Each row has a class, written as a number after it.
[-632  101 -548   53  -21   35  196  342  340  -42 -150 -255 -547 -269
 -213   24  474  180   40  -84   48  422  283 -165  -31  157  326 -305
  327 -183  181  -48  -17   22  -47 -132 -133  -25  -51  447  -20]
3
[  69  143   -8 -363  -33 -306  319  221 -319  131 -150 -188  164 -233
 -448  118  306  366 -326   55 -346  137  -33   38 -249  126   63 -291
  170   77  244  292  -42  149  -86  240 -179   16   67  502 -242]
6
[-164  219  146 -270 -571  -51  182  172   18  213   21 -212  130   61
  119   35  108  -18  183  -19  355  285  229  -17   83 -102  229  133
 -175  229  -34 -456  223 -173   -9 -124 -231 -456  144 -147 -271]
5
[   6  206  221  -46  -17 -120   66  -80 -376  259  347  127 -301 -289
 -145 -292  109  311 -150   -8 -519 -127 -280 -396   10  254 -408   34
  170  216  318   64 -109  122  -30  109  -79  295 -138   81 -152]
2
[  58    5  260  -87  210 -225  -12  367 -142  297  141 -134 -322 -440
  -54  -11  -16  281 -204    3 -463  -13 -221  194   38   66 -135   26
  461   65  210  133 -448  221 -212  336 -292  461  185 -232 -202]
8
[ 324   83  -15  101   29  206 -178 -443 -208 -489  -55 -589  -93   80
   40  287   82 -233 -331 -120 -222 -169  119   65 -282 -275  158  -50
 -192   13 -313  354  340   47  341   65  -59 -456   -7 -104  339]
5
[  20 -205  -81 -189 -129  -55 -321  165  -94  209    7 -256 -498  -30
  108  196  -34  -57 -428  -96  -21 -195   69 -129   53  176  -62 -192
   15  147  127  -88 -362  276  158  187   87  502  295 -151  113]
7
[  61  225  -19   23  238  330   77  242  201  402   28 -102   50 -557
   14  303   71  347  -91 -181 -369   12   -7   45  -62  109   52 -583
  136  -35  129   40 -275  -95  -77 -133   12  328  191   79 -179]
6
[ 469   71  132 -248  348 -104 -164 -276 -124  115  380  -15  176 -177
  181   78  143  257  264 -206 -284 -553  -11 -321 -239  177 -256 -290
  -70   96  140  184 -354  508 -163  301   19  382  -81  166 -103]
0
[-507  -77 -186    2 -374   -9  -56  139  315  -27 -192  153 -102 -231
   98   27   83  116  117   40  699  389   34  234   11  -58   49  451
  224  -58 -215 -395  266 -348   33   80  -95 -288  114  -76 -250]
9
[ -61 -143 -146   46  -90 -113    8  241  506  129   59   86   35  277
   94 -290   -5 -223   16  156  202   83  460   38  -45  -98  148  -36
  218   52  261  -52  106   43  126  283 -136 -137  316   71   62]
0
[-254   66 -185  386   -1  113 -212 -215  -62 -212   81 -355 -549   55
  205  201 -143 -184 -218 -293  345 -221 -197  168  -29 -187  187  129
  123 -123 -139  113    2 -147  286  -93  200  -98 -206   77  191]
5
[ 254 -254   29 -512  416   61 -309 -205 -142  -77  144 -201    1 -146
   -9  306  190  414 -381 -134 -131 -332   15  -56 -142  -41 -250  -76
  200   78   24  -40   61 -144 -154  293   24 -105   69 -555   -8]
5
[-553 -215  -40 -301   68  623   -7 -167   25 -306 -430  -53    8 -100
  -42  204  -49  110  485 -275  -37 -255  310  236  103  -92   13 -386
 -336 -166  -97  322  -25  -96   16 -183  229  235 -115  273   71]
7
[ 451   51  223 -150   63 -315  -76   16  -84 -188  145  112   83   16
   52   55  232 -409 -278 -210  269  252  170  -35 -281 -156  137 -124
   80  -12  105   43  247   18 -250  269 -312 -203 -215   46   41]
4
[  65  -21   75  -33 -252 -599 -160   81  -48  258  155   66   68 -417
  -60   31 -119 -323 -475   85  193  200    0  -73  238 -260 -137 -420
 -352   -1 -240 -245   62   80 -258 -679    0  638  213 -326  114]
6
[  -6 -184  -32 -269   24 -620  262   92   67  167  336 -275 -476   47
 -325 -205   77 -200 -352   99  123 -276  123 -634  232   96   81  -25
  277 -100  158 -152 -169  196 -227 -338 -127   65   16  248   47]
8
[-258  332 -357 -326 -299 -328  342  178 -206 -132 -250 -209  130  158
 -215  175  365 -461   19   23  337  322  179  -42 -100 -240  122   51
  303  131  -97 -333  139  302 -106 -165 -515 -115 -104  267   58]
2
[-356  240 -335   73  -18  345  274 -415   71 -126  -37  178   69 -208
  262   35  -46  -44  325 -169  330   51   64  365 -184 -104  -38 -124
  -88  -49 -318  -37  -43  146    4 -290  -28 -112  -34  479  -17]
2
[ -34   91  -71 -158  291  301   24  -87 -184 -124   47 -393  139 -123
 -101  259  135  544 -401 -100 -167 -266  105  -46  -32  168  -74 -305
  -70  122   -1  -25  157   48  104 -204  -49  230  -19   17 -266]
3
[ 328 -131   68   77  150    2   40    8  209 -193 -135  333  559 -175
   -8  -76  158  465   43 -126   99  160   59  360 -224   90  259 -113
  -61  -74   31  190  340 -143 -160   80 -162 -377   36   66 -240]
9
[-422  -23 -363  -29   93   78  128  184  313   14 -227  -63  -68  -83
   15   37  174  243  148  -54  311   -8   71   30  105 -225  341 -124
   82 -171 -131  -28  -57 -396   26  -28 -142   17   98  121  -44]
0
[ 247  -45  305  -38 -158   -1 -462  -69 -222 -273 -252  139   64  230
  -25  145   42  -22 -503   57  -38  205  160  179 -208 -241   50  394
 -399   14   82  381  421 -213  262  352   71 -150 -198 -324   57]
3
[ 152   32 -234  176  189  -84 -141   65   18  258  130  220 -212 -111
 -100   81  302  197 -515 -102  -59 -131 -294 -263 -103  221 -102 -161
   78 -133  246   26  -64 -109  283  128  137  215  -84   88  -23]
7
[ 260  -93  -33   46   52   82 -322  140  -45  179 -122  751  -20 -275
   88   90  -44  314 -112  -94  -29  111 -253  171  -86 -146 -118 -527
 -140  -65  -19  132 -251  -29  -93   54  181  679  105 -165   48]
1
[  22   94  308  372  -34  -44  266   80   61  221  136  349  -70 -108
  205 -147  -98  326  -72   76  -20  459 -151   55  -20   27  -45  -65
 -205  -99    9  -30  351 -178 -111 -182   46 -343  174  -82 -317]
6
[-176 -127  -18  337  106  541 -170 -159  259 -115 -249 -121 -282 -109
  -50  124  -36  238  184 -122 -227  290   35  409  144   10   81   66
 -166  -78 -285  271 -177 -245  223 -170  344 -132  147 -484   52]
5
[ 350  135  126   53 -218   70  -58  376  111  163   49  264  213  -51
  -34  -50  206  105 -386  249 -200  402  -88  -82 -301   68   91  201
   58  232  285   -4   97  -87  310  543 -213 -573  282 -358 -113]
4
[ -55  101   14   -8  -90 -179   72 -129 -331 -381  -89 -129 -194   99
  -20  189  172  273 -239  156   77 -117   51 -294 -153 -216   36   43
 -225 -130 -266  -32  295  367  441 -115 -161  -62  -98  -58   44]
6
[ 109   -8 -112  -62  305  691  126  -17   56  116  208   97 -176   -2
  340  282 -182  203    5 -160 -412 -423  -39  426 -329  165 -106 -617
  -80 -164  263  -49   69  283  180  155   79   -1  173  139   66]
6
[-199  -35  130  624  264  355 -117 -249  101 -252   54   38 -261  -47
   66 -163  -45  131  358  -68 -266  -98 -107 -263  123  220 -109 -110
  -90 -251   45  294   12  -70  330  -56  298  -16 -256  -32  104]
0
[ 368 -103   -9 -159  -51 -538 -194   56  214  330  253 -475  -94  -75
   96  149   38  -83 -515 -156  318  -60 -224 -184  271 -346  185   57
 -186 -240 -301 -307  165 -420 -157 -151   77   -1   15 -122   22]
3
[ -51 -271  155  -29   52   52 -126 -214  288 -171   69  321  112   10
  181 -205 -459  -61  148   64  560  -55   68 -102  224 -247  -18  -52
 -207 -208 -258 -172   65 -394 -157 -287  332  130  -91  -39   95]
5
[  31   -7 -477 -389 -140   -9  172   -5  445  215  -36  404  396   -6
  207   50  323   86   51 -217  473  162  302  534 -203  -93  143 -370
    7 -179  148 -175  108 -119   -6   34 -288 -387  -55  381  -66]
4
[-250 -290 -134 -428 -299   98 -293 -180   69 -195   -1 -425 -682  281
 -397  186  173 -158 -242  171  -68 -304  161 -175  -25 -114 -146  471
 -149   24  -52   56  156 -255  438  317  194 -269   18 -234  194]
1
[-153   11  -27 -335  -29  104  182  149 -115 -122 -168  -79  375  -63
  -73  -91  104  311 -108  159 -298 -201  286  -62  -20 -119   31 -325
 -106   63  275  114  205  -10  113   76 -197  159  -10  220   42]
4
[ 405  -76  301   65  369  -49  -15 -210 -110 -181   20  683  118 -222
   -8 -274   31  -58 -279   43 -121   20 -368  -40  -89 -114 -240   98
  -14  -40  -47  -38   57   -9   58  349  134  166  -68 -250   55]
5
[ -13   11  193  241 -126 -121   37 -124 -208  120   79  130  282   35
 -124 -339   83  -88   13  316 -162   33   48 -322 -174  131 -110  121
 -252  195  240  495  141  131  -73  253   68   -2  282 -236   93]
1
[-192    3 -134 -298 -152  195  198  -55  142  -43 -258  368  494  196
 -272 -147  222  -20  266  107  134 -203  206   49 -173  250   -1  232
 -133  164  193  -26  150    8  172   56   13  -55  -30  614 -382]
4
[-162   45  173  292  -18  214  148  111 -181 -307   92  132  -33  -14
  -21 -167   18  294  116  258   -6  -64 -138 -608 -155  342   12  135
 -188  -22  153  447  215  205  211    9 -140 -125   56  444 -167]
6
[-146  287  117  312  106 -141  220  378   94  146   -9  418  179 -366
  -37 -332  134  123  221  169 -187  365 -210 -294  -94  296    4 -143
  283   57  485  399 -435   45 -101  302 -236  126  -75  431 -176]
2
[-479  -85  -56  411  -61  416  170  168  350 -126  -47 -127 -248  412
  -47 -106 -265 -140  349   66  455  130  253   83  198  -12  345  -74
  -95 -223 -136   75  249 -440  158 -292   76  -88   96  292  -86]
0
[-188 -145  332  206 -140  440 -128 -127  -26 -224 -182 -284   55   -2
 -204  -32 -342 -101  300   90 -217 -210   73  122 -129   -6  114 -162
 -271   98 -106  649   25   85  101  165  280   50  235 -180   93]
4
[  56   26  159  263  177   53  -61  122  -41  271  444 -178 -322  -59
  -10   54 -261  144 -156   36 -309  108 -199  264  -86  252 -238 -313
   57   55  174    5 -322  280  -40  134  283  178  181 -452  -63]
8
[-392   78  -65   47 -123 -113  -84 -276  195  109  185   41   92 -407
   59 -221   39  159   -7  -20  720  484  -32 -563  110  262 -225   83
 -148   64 -221 -151   27 -374 -246 -286  295  -97  -10  144 -314]
0
[-192  160 -291  214 -359   19  210  312   79  151  328 -452 -383  588
  141  173 -125 -420  -33  337  410  233  -95  -32 -122  -96   64 -139
  -25 -198 -264 -514  639  -96  181  -50 -279 -415  320 -243   91]
9
[-231 -222  148   56 -553 -159 -347  175  182   62  318  -77 -899  273
  -91 -201 -233 -558  145  112  239  141  253 -310  -26  143  -44  167
  -87  116  132 -119  -39  152   86  263  352  269  164  142  110]
6
[ -41 -111    6  264  120 -102   76  -72  -61 -146   32 -730 -670  266
 -140   60   66  -71 -444 -156  -86  125  162  337  -33  176  498  208
   19  -77  130  194  -17 -123   21  109  -64 -447  -20 -482  190]
8
[ 215   93 -426  -24  172  -19  112  215  469  103  387  161  131  122
 -126   22  229    1   26  104  286  -74   82 -103 -253   41    3 -249
  364 -173  104   51  -93  142  141  102 -353   16  -22  437  -54]
4
[  41 -259  316    1  -37 -205 -138 -376  195  110  -18 -147  349 -139
  -66 -300 -212  -32 -216   10  144  156   90  -33  188  118 -133  276
 -281   15   57  365   45 -270 -199   19  351  -79   18 -397  100]
6
[-407  242  -33  168  286   89  262  -67   82  102  296 -213  -52 -116
 -154  128  276   85  346 -399  292 -175 -266 -322  121  226   81  165
  102 -116  -41 -312  -79 -154  -29 -412  240 -178 -334  277 -407]
6
[-558   -6 -158 -222 -463  -54   38 -105   85 -106 -187 -390  541  251
 -200  -44  132 -186  565  215  610  -20  309 -441  197  -66  -44  235
 -148   31 -327  -87  178  112  157 -185   24  -74    8  189  -87]
3
[-564 -234 -256  169  123  -28  112  128  543  202  -60  -17 -266  268
  292 -235 -151 -122 -179    2  455   92  252  193  318 -184  213  -19
 -214 -280   48  -16  332 -538 -177 -415   23   43  186 -237  104]
9
[ -97   34  114   84  -50 -444  -59   71   87  -10  116 -262  396 -160
  132 -244   50  110  -88   75  463  293   14  124 -162  -51  254   87
  -85 -315    6   18  397 -180  -37  206 -247 -286  -75   34 -117]
1
[ -23  -19 -120  -27  -38  197  108  -18 -175   75  393 -696 -240  102
 -251  219   19   -2   10 -356  -47 -429   80  246   99 -140  171 -372
  -17  245  -63  127 -182  214  -11  -19    2  378  197 -351  264]
6
[-401   23 -298  400 -207  -89   77 -119  225   -5 -151 -282 -245  -66
   34  -33  180 -199  -65 -140  403   72  123  324  -49   14  331  201
  132   29  162  273 -121  -17  139  251   -9 -128   39 -113  287]
2
[-257 -155  -59   52  175  390 -164 -240 -265 -358 -160  -99 -166  348
   81   51 -163   94  290  -83 -338 -470   -4 -203  -39  230 -100 -129
 -341  108  246  623 -414  289  145   74  484  123 -163  259  208]
8
[ 317  150 -170 -299  -60 -208 -153   78  -61  464 -228  668  151 -217
  103   66  193   50 -118 -155 -155  287 -153  129   26 -284 -101 -115
  -62   15 -140 -211 -312 -231  -95  -46   26  333   38  206 -141]
0
[ 518  -64  111  172  151  131 -275 -144  123  183  225  -31  129  108
   15   78 -106  156 -215  -80  -52   23  -61  227 -214  107  -27 -239
 -181  -72    1  466  -34   56   30  282  146   52   96 -278   19]
3
[-342    7 -353 -231  117 -146   70   60  215  273  -84 -257  278  102
   17  -64   83 -127 -306   97  403  210    8   -5  191    7  -57  315
  162   59  -54 -325  -18 -298  -95 -205  -22  -64  191 -195 -118]
5
[ -98  -49   43   66 -168   95 -292  -17   57 -283  -19 -206   87  232
    3  120 -193  269  -33  133  321   95   10  -78  -70 -115   36   93
 -355  -28 -329 -107  318 -325  306   17  354 -179  -30  -40 -145]
9
[ 562 -278  230 -393   53  -69 -351   -2  -22  183  176   42  199  108
  -67  106 -134 -186 -392   99  -49 -271  197  -47   68   49 -132  127
 -361  173  116   77 -225  250  -41   89   94  475  276 -506  154]
0
[-166    7 -142 -207 -104 -125  166  -18   69  -85   63 -161  191 -227
 -104  -93   45  270 -229  159   29 -121  169    6 -150  -45 -129  -88
  258   78  151  -39  408    0  -51  113 -195 -100   52  153  -40]
9
[ -35 -149  -95   94   94  181 -206  -66  147  -17 -375    9  -73  181
  100  117  -84   83  152 -228   38 -232  221  386   -3 -368  168 -252
  120  -73 -142  353 -198  108  130   80   52  409  104 -203  172]
1
[-336    5 -223  -85  -47   35  -31 -144  215    9 -280 -113 -241  383
 -128  -44  246 -455  131   70   -8   69  410 -429   14  101  -27  377
 -151   32 -149  -87   57  239  178 -325  230  -40  120   89  -18]
9
[-246   76 -550  186  -16  446  -37 -121  394  -13 -234   11 -171  259
 -174   16   41   58  135    3  -61   83  226  239 -245  -20  152  -78
   83 -181  -76  314   -5 -223  390   64  244 -112  -32  381  145]
9
[ -61 -113   -5 -119   18  169   -1 -176  137 -180  182 -483  -68  111
  -77  -34  141  123  -11 -291  235 -222   36 -303  175   72   75  189
 -130   91  -84 -138  217 -249   96   25  233 -218 -119  -17  -25]
9
[  89  -97  101 -112 -219   -9  -91 -134 -445  -74 -316   43 -223   97
    9  102 -217  210 -343   47 -130   -5   54  204  -22  -88    4    6
  -11  127  -19  369  -12  -17    5   41 -150   72   94 -113   58]
0
[-143  -54  167 -299  175   73   68  203  186  190  362 -185  150 -192
  -32  -36   61  163   62    3 -147 -265   87 -113  -62  221  -66 -180
  133  128  492  -55   70  -64 -235  126  -57 -235  138 -118 -221]
5
[  76   22  187  115   27  325 -161  255   -7  188  279  -33 -207   42
   67   42 -230   63  368 -309 -265 -243 -207   78  -31  146  -28 -291
  126  179  350  294 -336  129 -170  171  157  289    4  193 -110]
1
[  21 -160  -60  -15  -17 -305  -15 -105   85  100  -83  346  174  -69
  -59   -7  320   32 -219 -116  679  562  187  309   52   39  -67  497
  139  -61  -61 -255  237 -413 -290   98  -74  -64  -66 -290 -183]
7
[-490   35  -20  344 -189 -246  -98  374   65   88   11 -583  -56 -409
 -147 -101  139  330 -243  123   46  294  289   22  145  -65   -3 -107
  299  173  116  154  175  122  -33  -13 -138  482  326 -351  -59]
8
[ 238   16  103  209  250  -27  -36   31  155   35 -275  491  351 -240
   -8 -120 -107  193  126  179 -380  356 -153  -57  -30  107  -24  139
   57   -3   78  279 -319  -96 -348  -10  118    5  -32  -33 -107]
3
[ 350  475    4  285  126 -150  288  -52 -417 -339   85 -205   39 -113
    8  360  141  121 -259  110 -120  277 -227  167 -407 -307  -30 -350
  129 -174 -477 -134  232  547  292  -11 -367 -234  -81  -18  -34]
8
[  68  175   83 -128 -227 -225  178  200 -116  251  -84  418   87 -202
  119   93  163  310 -205   43  214   32 -374  162 -205 -240  -93  -28
   47  -33  102 -163  374   45   31  276  -85    1   79   93 -285]
5
[-181  -61  -73  -33 -415 -137  -35  200 -354   72  -19 -232 -395  398
 -270  230 -102   20 -457  417   97   17  133   82  -56 -273 -194   -1
  -66   22 -143   38  341  258  293   -3   50  330  340 -258   92]
8
[   8   16   -1  -29 -389   21 -132   96  218  -27   43   65  -68  175
  -27  -62  107 -331 -243  135  300  247  194  132  -70 -188  157  403
 -169   -7  -72 -236  300 -339  417  200 -160 -455   77 -150   10]
8
[ 222   10    9  204 -114 -100 -461    5  398 -159  170 -335 -499 -124
  260    8   30 -153 -162 -101  185   35 -139 -514   17    2  -13  131
   50  -22 -186  -79  -90  -16  288  201  -53  -72  -63 -103   76]
8
[  95   63  -50   62   68  131 -174  449  373  192  396 -825   13  293
  -49  171 -250  -35   86   22 -242 -532  -50   19 -125  248  109 -177
  264  291  458  168 -315  243   59  344  -63   73  192 -122  -79]
8
[  39   40 -289 -306 -197   54 -130   10  206  116 -272  404  495  258
  162  187  -46 -322  228   77  413   75  151   94  -67 -232  -34   42
 -241   57 -249 -278 -173  -39   13 -171  126  146   66  224  -71]
4
[  87  -11  540  172  319  285  -70   -3  -85 -189  135  311  -19 -394
  -62 -226   15   46  192   97 -511 -118 -202 -558 -120  271 -208   41
 -122 -124  302  604  -21  146  -67  202   32   -5 -114   25  -20]
8
[-174  -34  361  276  201 -143  130 -136 -265 -357   12 -382  120 -294
 -102 -170 -101  248 -233  169 -156   -8  158   59    8  215  -15  -82
  -79  -34  -16  113  237  257   88  -54  -33  219    9 -182  -78]
9
